Each row has a hidden trait or not; one of two labels after the row says which. A new part has a new trait and new labels.
2 -1 0 2 2 9 2 6 -1 22 -8 -2 -4 5 -15 2 1 15 14 4 -1 1 -1 -11 -2 5 1 5 4 -15 -5 -2 -13 2 1 0 45 0 -17 3 0 -2 -12 -4 -1 0 10 -1 -1 -8 8 2 -4 9 3 5 5 5 -9 0 -4 -4 -5 11 1 -10 0 1 14 0 -8 -5 1 3 4 -1 -2 -1 13 4 -6 12 4 -2 4 -1 4 25 14 10 15 -6 2 -17 -2 6 3 13 -3 2 18 2 0 -1 4 -6 0 -3 -4 -3 1 -9 2 4 6 5 2 -24 -3 3 -9 -3 0 -2 -2 0 7 -2 2 -1 -2 -2 9 0 -3 -4 33 2 4 -6 1 -5 -8 5 -10 -32 -1 -> A
-1 -2 2 -5 -10 14 21 -8 25 20 -7 0 -10 -8 6 0 2 1 -4 -8 1 7 -2 4 -1 -5 4 -22 2 -7 -6 6 -16 -10 5 2 -18 -1 16 3 16 5 44 3 -1 1 0 18 -3 1 3 6 -10 10 -1 -3 -24 4 9 9 -2 3 -8 15 -4 -5 2 4 -3 -1 -17 -12 -6 -1 -20 -2 6 -8 50 -1 -12 17 -4 -2 -2 -4 -4 8 24 -4 -15 15 -8 -10 -5 2 0 -8 -3 19 40 23 -11 -1 -4 -2 -9 4 0 7 1 -6 6 -9 -2 -4 -11 -12 -2 -34 -5 1 -1 -1 1 -8 -6 -4 -2 -10 -5 -40 5 -60 3 -9 -36 -21 9 8 5 -39 -17 10 8 -28 6 -> A
0 -1 -1 -2 1 10 1 11 6 6 -9 0 -5 4 -21 6 0 16 17 5 3 -8 -1 -8 -1 1 3 -3 3 -19 -5 -3 -18 3 4 1 41 0 -14 3 -1 -2 -30 -5 -3 1 7 0 3 -13 8 -1 -2 -1 2 2 6 3 -5 -2 -4 -6 -5 8 2 -6 -4 0 18 0 -5 1 1 0 -2 3 -4 0 4 7 -10 11 5 -1 4 -3 4 11 5 11 12 -6 3 -9 -4 5 2 7 -2 -6 25 -11 3 -2 3 -1 1 -2 -4 -6 0 -7 3 0 4 11 7 -22 -2 3 -7 -3 2 -2 1 0 11 0 2 -1 -2 12 9 -2 -1 -9 24 12 1 -10 0 -11 -3 6 -8 -13 -2 -> A
-2 -3 5 -31 -13 21 14 -3 31 24 1 6 5 -8 -1 19 0 -8 -8 -6 11 4 -4 10 -3 -10 11 -22 -1 4 -6 4 -27 -3 0 2 -41 2 -2 -7 3 4 36 1 -2 -1 -1 10 2 -14 14 1 -6 23 -2 -3 -3 4 20 11 -9 -4 -9 11 -3 -9 -1 2 -16 -2 -24 -20 -9 -10 -5 -3 2 -5 48 -9 -24 11 -9 1 11 0 -2 12 39 0 -6 12 -11 -26 -12 1 3 6 -6 21 48 14 -3 5 -4 -5 -6 1 -8 -2 2 -7 2 -9 -2 10 -19 -22 -10 -24 -1 2 -10 0 -7 -1 1 -7 -9 -1 -3 -32 8 -67 1 -8 -26 5 4 9 4 -41 -12 15 7 -44 0 -> A
0 1 0 2 -3 14 0 15 8 24 -13 -1 1 2 -24 7 2 11 15 4 6 -15 -2 -7 -1 1 8 -6 5 -16 -6 -2 -17 5 2 1 69 -1 -19 -3 8 -3 -14 -5 -2 1 4 -2 2 -11 5 0 1 4 2 4 5 2 -11 0 -6 -7 -10 7 1 -6 -2 1 13 2 -5 -7 -1 -1 -2 1 -3 -1 4 8 -13 18 2 -4 5 -4 -5 15 14 14 6 -6 2 -4 -3 6 1 8 -3 -1 34 -10 0 1 3 -3 1 1 1 -7 3 -6 4 3 4 2 9 -17 -2 4 -6 -6 4 -2 1 3 4 0 3 7 -6 18 10 -4 -1 -15 12 29 9 -7 1 -11 -4 4 -8 -8 -3 -> A
1 1 -1 6 -5 9 3 14 6 27 -10 0 6 2 -24 4 3 6 14 3 6 -15 -2 -7 -2 2 8 -7 6 -13 -6 -2 -12 5 0 1 70 -1 -15 -7 8 -4 -11 -4 -2 2 5 0 3 -10 2 0 0 5 1 4 12 3 -6 1 -8 -8 -11 7 0 -7 -3 1 9 3 -1 -9 -1 -1 0 0 -3 -2 5 12 -13 18 1 -6 7 -4 -7 20 21 17 2 -6 7 1 -5 6 1 6 -2 1 37 -9 -2 1 4 -6 2 5 2 -4 3 -7 6 4 6 -2 9 -13 -2 3 -5 -6 6 -2 0 4 2 -1 3 9 -8 22 10 4 -3 -15 6 35 6 -5 2 -6 -5 2 -9 -9 -1 -> A
-5 2 -11 -21 -28 6 -1 3 -21 -47 -18 0 6 1 4 9 3 13 11 3 4 -7 1 6 -5 -17 6 19 1 81 -1 6 18 3 18 -1 0 4 10 -11 37 -6 50 6 -4 5 5 -8 -2 6 5 -7 1 12 -11 6 -34 30 8 7 -1 2 -4 9 0 -54 21 -1 -30 -7 -48 -1 -11 -23 33 0 -1 -4 19 42 3 -10 -8 -13 26 5 7 8 9 -13 -7 0 -6 -76 -32 12 -2 15 -3 4 32 19 -15 42 -1 -23 4 9 14 0 6 4 6 33 -18 -6 16 9 9 14 0 -11 -15 -2 -9 0 -13 -15 -12 7 -9 -36 9 -20 13 -3 -41 34 -29 -9 -6 -48 -17 3 -3 -43 6 -> G
4 -5 2 -15 14 6 -1 -2 -7 16 -1 3 -24 7 4 1 -3 30 10 9 -12 16 -1 -15 -1 7 -14 12 1 -26 -2 -1 -12 -2 2 -1 -1 1 -19 14 -13 -2 -19 -5 0 -2 18 -1 -5 -9 21 13 -9 10 3 6 16 2 -14 -1 -3 1 9 17 1 -19 6 3 25 -6 -11 6 3 0 10 0 -3 2 26 -4 7 -2 8 3 -8 3 22 23 9 -2 33 -8 -2 -17 4 5 4 23 -4 -4 -17 16 6 -2 3 -6 2 -15 -13 2 -2 -10 -1 -1 1 23 -5 -30 -7 12 -12 2 -5 -2 -3 -9 19 -4 4 -14 6 -38 13 8 -3 12 63 -38 -6 -5 -2 -10 -7 9 -10 -71 -1 -> A
0 2 -2 -4 -5 8 3 18 8 9 -13 0 4 2 -27 8 3 11 16 3 7 -16 -2 -6 -1 1 10 -11 4 -27 -6 -4 -17 5 5 2 58 -1 -15 -1 4 -4 -20 -4 -3 2 3 1 4 -13 0 -4 1 0 2 4 8 -1 -7 -2 -4 -8 -8 6 2 -8 -6 0 9 3 -6 -6 -1 -1 -10 4 -3 -3 -4 9 -15 21 3 -4 14 -5 -3 8 11 19 0 -5 4 3 -4 6 1 11 -1 -4 33 -16 1 0 4 -1 1 1 0 -8 1 -7 5 3 7 -3 10 -16 -13 -3 -4 -5 5 -2 4 5 5 1 1 6 -8 28 9 4 1 -14 11 27 5 -7 2 2 -3 1 -6 1 -3 -> A
2 -4 -6 -27 6 -15 -13 -5 -5 -127 21 -6 -34 3 -4 18 3 6 -6 18 5 14 3 5 4 -1 -21 -13 0 97 -10 19 -4 5 -2 0 -39 -2 58 -12 16 -21 26 3 -1 -6 -17 -16 -1 -2 17 2 0 -4 -4 24 -37 26 -7 2 -4 8 12 -4 0 -45 14 -5 -34 -10 -33 27 1 0 48 4 -5 -14 31 -10 -15 17 -1 -2 29 1 4 15 3 5 -18 -9 -13 -91 -21 2 -5 -35 9 -14 50 35 -20 12 -3 -27 11 38 10 15 -4 -10 -1 10 -16 -3 -1 3 37 -20 13 -6 4 2 1 5 -17 -17 -2 -24 8 8 11 2 -4 -3 14 -76 -20 -4 -6 -53 -12 -6 -1 -2 3 -> G
4 -4 1 -5 13 8 -1 0 -7 15 0 3 -19 7 -3 2 -3 31 9 9 -12 16 -2 -13 -1 6 -11 18 1 -28 -1 -1 -14 -1 2 0 -13 1 -19 13 -12 0 -15 -6 1 -2 18 -1 -3 -9 19 12 -9 9 3 5 15 4 -12 -1 -2 0 9 16 2 -17 7 1 8 -5 -4 6 3 -2 14 0 -3 1 28 -6 4 -3 8 5 -9 3 22 22 7 -3 32 -11 -1 -23 4 4 4 19 -7 -5 -14 18 4 -1 4 -7 2 -11 -11 3 -3 -9 0 -1 0 24 -5 -31 -7 13 -14 2 -3 -1 -5 -8 19 0 3 -14 5 -39 11 9 -3 13 63 -34 -6 -5 -4 -13 -6 10 -9 -66 -1 -> A
3 -4 2 -1 11 11 0 -6 -12 30 -3 3 -18 10 1 0 -5 27 6 9 -11 16 -1 -18 -2 7 -16 21 3 -3 -1 3 -6 0 -1 -1 -2 0 -17 11 -12 -1 -5 -6 1 -3 18 -5 -6 -6 22 17 -9 16 4 6 17 3 -17 1 -4 1 7 17 1 -20 6 3 27 -5 -7 2 5 -1 22 -2 0 0 29 -3 7 0 7 3 -19 3 15 34 21 -1 30 -13 -2 -24 3 4 5 21 -4 3 -14 22 4 1 3 -8 0 -9 -11 4 -1 -12 0 -2 2 24 -8 -30 -8 18 -14 0 -7 -2 -9 -10 15 -6 3 -11 5 -44 13 6 -7 12 58 -24 0 -5 -4 -23 -8 10 -15 -81 0 -> A
-1 -3 5 -26 -11 17 20 -4 30 27 -5 1 -5 -7 2 5 1 -1 -8 -9 2 7 -3 8 -3 -6 10 -25 2 -9 -5 4 -17 -7 4 2 -33 1 5 -1 4 2 48 3 -1 1 -3 13 0 -5 3 2 -11 19 -2 -4 -12 2 16 9 -6 -1 -11 18 -4 -10 6 2 -9 1 -22 -15 -7 -6 -13 -5 3 -7 58 -6 -23 14 -7 -1 12 -1 -2 9 34 -1 -9 12 -7 -8 -12 2 1 0 -5 25 44 15 -7 1 -3 -6 -8 2 -8 -1 2 -8 5 -11 -4 -5 -15 -20 -9 -34 0 2 -2 -1 -2 -3 -4 -4 -6 -3 -6 -44 3 -66 4 -6 -36 -7 7 9 4 -34 -15 8 10 -38 3 -> A
-1 -2 3 0 -12 21 15 -10 29 33 -4 3 0 -9 5 4 1 -7 -3 -5 6 1 -2 5 -2 -6 5 -21 2 7 -3 8 -14 -7 2 2 -12 0 15 -5 15 5 38 2 -1 -1 4 13 -3 -3 12 11 -9 14 -2 0 -14 2 11 12 -8 1 -7 13 -4 -7 -1 5 4 -2 -22 -19 -5 -4 -12 -3 7 -4 41 6 -10 17 -5 -3 -3 -3 -8 18 28 -2 -19 11 -12 -18 -7 2 1 -2 -1 24 36 30 -4 4 -5 -4 -8 10 5 6 2 -7 4 -9 3 6 -12 -20 -5 -20 -5 -2 -7 -2 -6 -10 -7 -8 -2 -7 -3 -46 3 -63 -4 -11 -44 6 9 7 5 -53 -15 17 1 -28 4 -> A
-1 -3 -7 -22 -8 -7 -14 -2 -12 -101 7 -4 -18 2 -4 19 3 9 2 11 7 4 3 6 0 -8 -12 -2 0 98 -7 15 2 3 5 0 -19 1 35 -12 23 -17 29 3 -2 -2 -7 -13 -1 0 16 0 2 1 -7 18 -36 24 0 4 -3 6 9 0 0 -45 17 -4 -31 -9 -37 17 -3 -6 42 4 -4 -11 22 7 -7 1 -4 -5 27 2 5 8 4 -2 -9 -5 -12 -85 -24 6 -4 -17 5 -4 42 29 -18 24 -2 -23 9 26 14 8 -1 -3 1 18 -15 -4 5 4 28 -5 6 -8 -2 0 -4 3 -14 -16 -2 -14 3 -11 8 -3 4 -3 -3 -30 -27 -7 -5 -52 -13 -1 -2 -21 3 -> G
